(in the rows, 128 means zero)
[107 204 106 153 161  55  91 140 106 132 130 110 108 171 124 143  97 161
 121 164 121 145 174  72 118 145 103 138  99 148 154 101 153 126  91 173
 138 201 127 128 114 112 111 123 110 123 179 141 116 157 142]
gireb
[155  69 153 145 119 122 165 103  77 116 145 103 125 128 134 145 144  93
 116 123  91 121 130  83 157 103 165 144 105 137 131  99 107 139 153 105
  81 152 143  96 131 122 140 143 130 140 112 119 114 120 153]
lazit
[140 154 101 151 142 128 111  72 152 105  74 125  99 103 121 118 139 103
 127 110 128 178 121 116 169 124 141 125 139 158  65  88  92 117 124 150
 106 107 127 158 158 100  83 142 135 132 111 108 158 143 106]
gireb
[113 187 162  75  86 100 130 133 102 120 142 136  83 118 140 168 166 154
 142 181 155 101 126  99  72 121 103 125 137 162 103 130  71 112 144 137
  76  95 114 150 126 135 132 102 112 138 122 132 173 113 130]
lak
[116 116 134 138 134 161 140 202 118 137 131 148 133 133 166  87 127  77
 162 109 137 111 151 112 156 125 144  69 144 124 169 123 110 149  88 139
 195 121 149 141 133 149 143  99 130 132  74 122 117 169 106]
zak
[129 104 108 107  94  59 113  98 142 137  82 118 156 121 106 134 177 193
 143 143 151 158 132 105  91  82 124 144 123 131 107 148 143  96 151 133
 126 121 109 132 112 116  80 125 120 146 141 186 113 139 142]
gireb
[163 113 172 224 104 119 115 108 105 103 125 106 103 116 161  82 150  89
 165  93  96  64 139 139 134 102 186 139 130 148  73 132  97 164 150 144
  84  98 153 124 168 108  91 124 128 105 131 106 182  98 125]
lazit
[119 101 131  80 149  90 164 156 116 116 148 126 168 126 174  90 138 149
 134  89 121 127 111 139 122 103 105 132 146 150 123 108 128 117 164 119
  74 169 128 102 143 132 106 123 150 116 128 150 121 153 164]
vovu
[107 137 167 110 107 134  94 213 118  80 146 119  83 147 135 123 166 138
 151 131 155  86 169  74 127 151 146 119 121 139 134 146 162 144 145 135
 123 103  93 128 111 150 156 129  91  83 164 122  90 126  86]
pir
[139  90 153 104 156 101 195 169 103 162 144 132 195 157  95 116 123 108
 153 149 176 123  75 110 178 101 151 129 136 114 151 109  66 121 128  81
 125 136 118  92  80 132  97  92 132 122 115 134 124 100 122]
vovu
[115  64 175 134 160  76 121 168 117 137  88 144 150 131 120 125 130 134
 115 189 100 139 160 103 107 105  89 113  72 153 153 136 174 148  74 145
 111 135 159 142 104 171 147  95  80 121 166 102  98 115 132]
lak
[114  90 118  82 132  89 122  72 137 139 112 123 128 115 115 135 134 112
 139 134 130 139 137 111 106 112 105 132 113 135 148 128  78 131 140 116
  97 157 177 136 108 117 134 104 107 162  92 143 142 151 150]
gireb
[154 152 130  94 133  92 193 196 194 131 167 128  99 127 123 149  84  64
 121  89 132 106  92 110 214 143 116 104 119 100 169 125  76  97 177 111
 119 138 127  63 159 120  89 114 155  92 106 144 123 139 163]
vovu
[108 169  97 141  86  71 155 147  53 150  72 159 126 120  84 130 138 207
 116 150 138 164 138  32  89 153  94 123 141 112  84 157 122  80 107 169
 112 157  91 137 104 131 101 138 124 156 159 140  94  93 144]
zak
[104  92 170  93 133 103 171 150  31 128  97 143 136 148 108 114 134 135
 175 156 147 130 139 100 127 144 138 105 159 109 142 139 117 143  94 108
 132 143 154 144  79 141 130 118 110 152  91 113  98  62 145]
zak
[155 101 103 201 123 117 146 109 114 146  57 124 206  99  61 141 116 178
  44 143 138 166 129 110  91 130  45 175 134 135 127 178 108 101  97 162
 139  78  87 142 167 182 146 102 145 158  94 109 132 109 133]
Gop
[129  89 166 155 145  81 132 114  90 137 146 129 167 134 116 121 159 151
 134 114 170 124 188  68  72  79 161 130 104 105 135 189 163 134 138 189
 118 122 122 123 132 142  78 112 115 118 113  95 105 147 111]
gireb
[143  90 129 235 106 137 145 165 159 136  91 107 154 128 103 161 123  70
 155 151 143 124 117 126 117 123 160  99 102 164  62 152 115 139 122 199
 181 148  96 147 121 149 102  87 124 156 136  34 146 126  72]
zak
[143  36 159 202 133 159 149  73 159 152  68 150 200 120 113  98 145 131
 121 140 152 203 147 160 172  81 105 105 143 120  95 175 119 152  98 178
 174 146 132 140 134 153 119  81 137 183 120  85 166 138 119]
Gop
[151 176 143 158 171 123 154 161 133 137 124 113 147 146 116 131 100  80
 132  97  99 138 119 112 154 172 106 111 101  98 158  97  97 166 136 142
 166 161 114 171 150 133 140 131 165 145 113 123  88  86 116]
zak
[132 151 125 113 116 119 113  94 102 132 129 128  96 107 113 185 142 151
 127 131 108 114 155  78  73 119 139 146 133 119 105 111 100 134 134 162
 100 117 119 117 150 114 162 133 131 108 128 166 105 157 118]
lak
[126 231 152 153 133 155  84 132 128  97 112  95 109 169 160 116 109 165
 142 127 155 105 204 134  66 152  62 175 142 162 105 127 154 131 150 133
 109  98 106 142 149 118 203 112 130  78 112 128 138 178 109]
vovu
[112  36 143 174 106 132 119 136 113 138 134 139 127 141 145 189  83 138
 139 147 107 135 189  88 122 120 108  99 126 137 102 140 141 159 122 177
 168 187 151  92  74 111 152  79  74 146 181 148  80 189 111]
vovu
[123 144 157 157 121 160 137 160 137 116 101 148 151 114 115  74 172 129
 132 114 162 154 139 171 212 141 146 154 156 135  96 141  84 162  91 108
 121 155 166 130 170 127 133 112 119 146 131 137 145 114 199]
Gop
[148  94 116  86 111 168 159 133 128 130 170  96 160 149 137 121 142  81
 134 126 130 121 101 109  89 120  96 107  79 145 188 137 121 163 173 155
 102 159 148 105  96 120 182  90 130 145 112 131 110 136 111]
zak
[143 135 147 100 136  85 141 127 112 123  87 130  75  89 138 109 162 170
 147 129 109 140 117  78 122 127 125 144 138 121 112  95  93 119  95 120
 102 147 161 174 128 107 116 135 127 123  95 144 112  97 135]
lazit
[115  77 133 119  97 123 138 194 193 134 136  96 136 147 125 152 174  95
 106 188 160 101 116 117  97 119  73  95  75 169 173 156 107 150 134 151
 138 166 127 131 120 169 181  88  66 136 148 113 105 162 140]
Gop
[128  97  87 136 139 102 139 115 114 162 136 130  91 161 128 118  92 149
 117 171 117 147 152 121 108 128  18 112 118 145 144 178 109 140  58 138
 172 186 177 149 130 174 119 119 116 145 125  75 128 151 147]
zak
[120 106  87 119 100 123 172 187  90 123 119 127 208 136  60 110  59 122
 123 125 113 121 102 131 146 151 143 123 110 129 123 135  97 108 118 141
 126 164 132  92  84 152 112 126 108 147 131 137  80 138 159]
lak
[127 127 134 211 167 117  98 135 101  83  94 141 155 127 135 101 133 181
 134 187 123 139 146 142 158 133 111 142 104 150  92 157 177 195 125 149
 158  83 111 169 143 151 184 135  89 174 178  64 139 115  88]
pir
[114 149 176 146 122  96 132 154 121  88 174 143 127 140 175 146 104 138
 128 120 167  74 157 142 193 128  79 159 168 117 124 113 123 135 185  95
 141 121 139 111 123  83 173 120  84  94 134 148 126 160 104]
vovu
[151 220 137 187 112  73 127 119  88 128 116 120 120  97 137  99 117 222
  95 167 126 126 168  71  62 126  49 155  91 128 124 130 126 131  87 187
  76 210  80 201 144 125 125 146  88 143 167 134 112 125 156]
Gop
[127  92 178 121 123 149 128 101  61 135  60 132 154 107 122 117 155 142
 193 157 125 162 185 104 116 108 172 114 129 117  86  99 161 161 102 153
 107 132 166 149  88 132 151  94 146 161 183 150 101 128 142]
lak
[106 107 143 144 110 116 118 168 137 128 147 129 157 131 161 155 138 168
 129  96 122 102 123 150  69 152 129 184 133 162  89 135 143 103 177 134
 110 129 147 123 124 117 136 136  95 133 173 145 126 167 112]
mivu
[119 156 156 115 131  96  95 110 141 123 153 147 136 109 144 127 132  89
 117 147 182 143 163  82 146  95 100 139 135 133 145 160 104 126 140 116
 122 140 115 103 119 129  98 117 113 120  96 118 178 168  94]
mivu
[127  71 154  69 131 126 162  73 118 109  79 126 155 149  80 122 174 130
 108 176 155 204 126 119 110  95  72 118 145 156 155 187 121 129 112 133
  78 111 138  63  71 167 144 131 114 105 112  93 127 138 139]
vovu
[156 191 145 134 129 134 152 188 127  95  98  95 131  77 178  77 150 144
 114 101 115 138  62 128 158 165 119 131 135 141 159  77 147 140 161 152
 106 136  67 147 158 129 140 149 163 164 133 153 134  86 131]
vovu
[101  72 138 117 136 142 150 118  79 126  91 149 176 132  91 116 105 128
 113 187 152 177 158  88 141 113  97 105 128 129 128 163 158 137 140 155
 102 161 126  73  92 126 151  84  99 164 165 133 112 135 183]
vovu
[112 114 127 158 171 152 105  80 102 157 123  91 158 161  72 129  97 123
 113 116 160 151 156 118 106 161  81 153 130  95 157 148 108 145  83 150
 165 139 160 135 101 156 133 134 133 103 131 103  96 136  98]
gireb
[134  78  84 100 121 138 172  61 114 144 120  97 218  85  71 142 128  72
  93 150 164 150  29  93  56 136  86 109 117 134 128 145  75 162 183 171
  94 114  42 122 127 167 168 145 152 182  96  50 112 138 112]
pir
[130 126 116  92 117 101 137 109 112 135 119 135 118  96 124 170 124 193
 135 129 106 123 141  79 106 119 105 123 129 129 104 106  95  69 153 146
 101 120 131 143 118 109 120 123 142 165 114 165 138 156 110]
lak
[148 122 159 122 142 108 173 149 151 109 119 127 104 119 136 151  83  54
 144 125 132 126 119 105 252 138 128 104 156  93 105 133  46 147 109  77
 135 141 136  72 138  96 130 107 137 124  86 135 142  87 128]
lazit
[117 105 145 102 110 161 126 131 173 140 127 141 132 161  89 115 145 105
 109 163 152 166  94 116 196 122 116 110  94 108 135 173 109 138 107  95
 140  97 112  79  90 175 101 136 112  68 168 124 118 138 130]
lazit
[166 112  75 114 110 181 133  56  89 138 122 102 166  84 108 136 144 116
 122 124 143 219 191  48 116 126 111 146 116 101  80 152 106 117 146 149
 110 207 107 119 105 164 129 127 170 202 118  94 116 101 139]
gireb
[170 170 106 139 153  96 147 176 160 116 134  95  71 150 131 124 187 115
 108 148 141 143  71 107 112 132  78 150 130 145 138 129  62 140 127 132
 137  80 145 140 191 127 120 157 148 135 127 104 144 111 121]
lazit
[106 113 151 162 118 242  79   6 168 187 124 124 131 146  84 117 106 109
 116 174 187 180 152 137  98 123 103 121 132  92  93 189 156 140 133 139
 167 106 103 135 115 136 171 114 112 134 129 100 168 162  80]
mivu
[120  72 171 161 136  71 143 196 135 121 135 156 177 137 135 124 142  94
  97 143 110 162 122 130 171  96 138 108  87 141 183 155 163 178 110 173
 135 164 146  67 110 142 122 109  87 163 190 117 131 119 134]
lak
[137 161 174 102 126 115 127  89 103 131 136 137 104 115 130 125 140  93
 134 130 120 120 177  81 149 132 134 108 126 127 121  86 126 114 131 116
 114 139 142 168 116 117 133 148 125 127 115 109 122 132 125]
lak
[129  80 121 126  94  63 161 164 133 145 110 135 165  93  92  98 163 129
 167 142 139 123 122 108 161 120 172 101 142 107 103  92 121 103 127 122
 102 163 149 148 110 118  86 123 117 182 167 155 106 131 199]
Gop
[ 96 152 117 130 103 149 108 178 119 117  99 108 128 152 143  70 164 132
 157 103 164 114 119 136 107 151 127 117 143 132 102 143 125 151 200 132
 115  84 135 132 177 132 144 132 120 151 125 170 116 129 146]
mivu
[107  64 137 137 123 115 163 117 192 155 120 171 186  95 162 125 109  49
 122 155 142 144  63 146 196 117 113  85 157 146  74 144  77 145 128 100
 129 116 156  74 151 103 170 104 107 156 103 113 155 210 122]
mivu
[122 103 143 166 108 170 132  84 120 113 118  71 170 126  68 202 121  45
 124 142 132 164 105 121  66 138 117 152  59 135 103 134  76 156 243 190
 105 237 134  87 128  96 159 122 150 157 126 102 105 119 149]
lak
[185 167 130 143 151  93 140 133 182 119  86 108  79 124 130 100 142 115
 138 124 142 101 136  95 114 162  73 123  77 152 101 178  88 138 127 147
  96  75 171 180 156 105 117 128  85 133 121  75 133 100  95]
gireb
[126  18 110 113 104 135 145 140 125 146 132 110 197 134 157  89 178  59
 149 138 149 185  71 131 118 119 155 125 114 117 136 150 179 202 137 139
 170 164 171  61  90 167 156 111 171 160 185  88 106 166 135]
lazit
[ 83 128 111 176 139 110  87 159 106 130 137 121  98 158  86 109 138 132
 160 116 153 136 161  98  96 128 115  91 132 111 117 112 105 119 136 175
 161 171 140 171 115 126  80 141  95  90 132 106  87  86 111]
pir
[145  94 152 191  79 144 125  91  82 127 133 110 147 104  62 124 182 133
  88 144 148 122 151  79 119 157  99 165 150 129 109 123  60 143 105 139
  69 145 124 160  93 166 176 159  70 154 118  66 114  96 117]
Gop
[146  45 176 192 104  94 158 140 141 160 122 122 136 152  95 163 154 111
 134 144 148 102 124 122 115  81 141 110 102 126 161 129  93 123 140 141
 113 103 142 126 123 114 101  91  71 119 102 131 125  82 138]
Gop
[122 140 105  90 178 119 129  83 113 114 119 135 152 103 130 140 136 168
 110 156 119 180 148 119  97 120  43 145 148 122 132 155  40 152  79 131
  72 130 138 117 140 161 172 144 111 141  82 126 132 135 147]
gireb
[114 209 146 106 150 122 100 111 104 137 117 142 124 110  98 101 132 149
 118 148 208 112 149 116 114 173  88 171 137 111 135 147 112 129 104 103
 171  95 151 227 111 106 121 126  66 139 123 127 126  74 124]
gireb
[123 145 157 127 165  92 149 227 108 135 120 163 125 183 181 130 132 154
 188 137 116  91 133  85 180 165 121  86 137 153  76 129  99 141 119 122
 151 138 129 120 159  95 104 103 129 111 133 142  95 118 140]
zak
[118  24 151 125 161 123 150 160 143 141 163 133 191 110 151 154 136 124
 121 119 101 116  95 148  89 120 120 138 131 153 135 128 112 129 160 128
 100 139 136  95 113 126 151 101 103 162 127 125 143 127 127]
vovu
[119 102 150 139 114 135 125 160  97 122  90 128 165 110 133 103 114 176
 130 101 126 136 156 120 130 146 145 135 158 143  93 111 204 107 112 142
 107 122  90 126  94 132 110 121 110 125 173 147  99 120 138]
vovu
[109 117  65  65  89 129 142  81 120 157  96 117 167  89  88  94 124 124
  87 142 169 138  45 107  83 132  88  83 143 128 179 148 105 135 126 165
 165 117  98 135 162 147 128  93 160 139  28 169 109 163 168]
Gop
[127 176 171 148 116 154 140 135 123 154 162 128 124 167 151  82 136 140
 130 138 152 128 162 131 144 135 144 112  91 134 107 147 172 140 117 115
 140 122 128 164 133 157 167 129 118 161 127  65 149 134 108]
lak
[159 103 145  90 158 146 157 104 144 128 140 132 126 137 139 158 141  89
 124  99 112 152 183 110 150  86 124  90 133 150 150 147  78 115 145 101
 135 103 122 107 145 150 100 114 141 139  45 129 143 129 142]
vovu
[146  85 161 142 180 152 148 156 168 117 113 111 165 128 141  84 131  89
 105 140 102 140 133 129 154 115  94  84 126 193 171 151 114 141  64 177
 133 185 124  96 123 175 147 116 104  96  64  47 133 162 117]
vovu
[141  80 116  82 120 135 127 148 163 131 151 122 146 101 155 119 115 176
 147 101 110 124 150 132 155 132  86 139 142 135 135 123 136 103 157 112
 120 167 154 106 110 125 132 103 138 154 120 171 123 176 163]
vovu
[115 110 129 144 125  73 121 145  81 114 182 127  99 130 100 133 140 149
  99 160 139 132 162  69 102 102  97 148 109 137 142 165 134 121 138 122
 113 164 146 126 146 124 133 113 111 139 129 121 119  91 144]
pir
[115 132  90 122 124 134 143  96 137  93  94 119 154 130 104 140 123  45
 126 133 195 178  98 139 117 109 145 152 124 163  96 162  61 167 147 138
  96 108 130  75 146 120 132 109 124 154  81  78 173 188 122]
gireb
[106 174  48  53 135  97 155 186 143 148 105 145 139 130  95  66 116 143
 137 160 179 153  54 100 157 133 113  84 100 113 172 158 141 111 134 162
 201 207 102 136 121 114  73  91 131 156 108 149 123  97 151]
zak
[127  29 112 130 110 164 126  73 156 143  49 112 201  64  90 169 111 141
 150 140 103 165  99 160  72 132 146 140 147 147  83 144 132 128 136 166
 127 180 100  84  82 115 150 113 112 173 115 136 124 146 160]
vovu
[140 166 155 155 144  63 168  99 113 156 115 128 116 156 133 113 117 121
 118  89 129 148 149 124 186 138 134 135 117  94 138  98 127 144  98  93
 159 178 149 175 135 131 118 126 155 141 144 133 122  93 124]
Gop
[125  98 134 155 115 105 136 110 119 133 116 137 135 117  74 157 113  69
 153 135 157 123 138 101 184 136 163 107 142  98 109  76  86 107 149 111
 149 143 147 152  98  76  79 128 102 144 126 140 113 117 142]
Gop
[141 176 136 193 142 112 121  20 122 142 145 149 103 138 112 158 123  80
 115 129 130 162 182  91 145  88 136 101  96 120 123 132  58 136 135 155
 124 129 142 144 140 104  90 141  89 122  69  87 159 123 119]
gireb
[196 162 136 195 123 171 123  66 186 136 128  95 109 115 161 156  82  97
 156 140 105 121 196 159 195 152  62 132 112  93 118 125  86 155 123 103
 165 152 150 152 129 125 181 126 150 162 174 130 168 142 119]
Gop
[144  95 163 160 144 146 153 103 131 134 139 112 162 108 164 152 123  74
 136 160 113 154 124 146 177 113 118 106 103 121 146  84 152 163 151 117
 135 147 128 117 105 159 150 134 147 139 195 106 121 149 142]
vovu
[140  41 110 134  82 171 145  88 138 119  80 153 118  81 105 169 126  93
 152 135 132 169  84 122 175 116 111 103 157 146  65 137  59 110 150 155
 145 127 150 102 135 109  86  86 144 104  34 101 131 113 129]
zak
[124  81 142 158 107  92 127 143 142 139 139 119 138 165 108 150 121 101
 110 132 135 102 151 117 129 143 100 130 114 151 149 135 127 114 142 121
 128 148 156 113 106 104 127 111  84 140 158 129 130 139 148]
Gop
[189  91 154 132 130 109 164  86 159 109  54 112 112  94 100 163 132  70
  91 125 130 158 141  82 197 135 101 136 113 132 120 136 110 117 112 120
  88  97 113 121 110 123 115 154  94 135 161  94 116  91 107]
gireb
[135  81 103  84 135 156 194 107 160 146 140 163 102  77 149 201 128  93
 109 156 102 128  44  96 176 122  94  72 127 143 148 125  19 133 118 167
 102 158 131  68 144 109 163 117 100 116  71 108 134 156 132]
zak
[134 156 114  87 121 166 140 120 100 104  99  96 121  98 134 145 155 182
 124 122 110 165 102  94  96 150 143 168 133 148  87 104 123 113 127 157
  69 165  90 112 133 134 149 143 159 124 124 133 115 119 153]
lazit
[126 113 176 135 149 138 140 158 142 116 119 130 154  80 123 139 144  92
 151 181 106 118 151 139 173 107 156  88  96 132 107  94 104 164  86 139
  83 139 114 156 114 187 136 147  85 150 191  88 121 140 153]
lak
[150 105 116 127 165 118 111 140 115 112 107 140  95 118 121 156 122 182
 124 145  74 156 178  98 162 135  67 166 133 135 125 105 113 117  90 104
 118 151 144 151 134 139 133 143 124 138 138 141 112 117 138]
zak
[117 142 138 105 145 159 118 100 129 129 132 158 114 108 174  84 114 160
 146 183 147 143 116 119 111 105  90 137 105  83 123 163 132 161 159 125
 144 122 136 146 154 112 183  86 136 146  98 139 167 151 126]
lazit
[129  94 140 120 140 145 131 184 130 139 109 114 130 149 121 128 131 139
 157 165 134 142 179 106 106 114  86 110  99 166  72 138  93 135 106 153
  96 188 137 146 139 155 121  93 100 156 135  95 107 119 165]
lak
[165 175 143 122 177 127 144 118 150 105 141 115  89 128 165 151 112 118
 115 132 115 120 166 123 167 122  97 145 104 157 157 133  96 147  74 140
  64 125 153 102 141 118 138 126  94 101 174 121 157 148 132]
gireb
[114  52 159 126 136 122 160 174  80 163 151 144 164  92 138 134  89 127
 133 146 102 105 122  80 148 171  83  84 166 101 141 138 109 158  77 166
 125 191 137 109 109 135 146  87 128 176 161 140  96 109 162]
zak
[142 101 165 111 133 172 123 100  89 118 130  95 171  86 141 148 142  83
 124 124 124 100 142  91  68 119 146 151 132 158 109  96  96 142 131 148
 119 147  69 175 124 183 138 118 141 113  65  68 119 132 117]
lazit
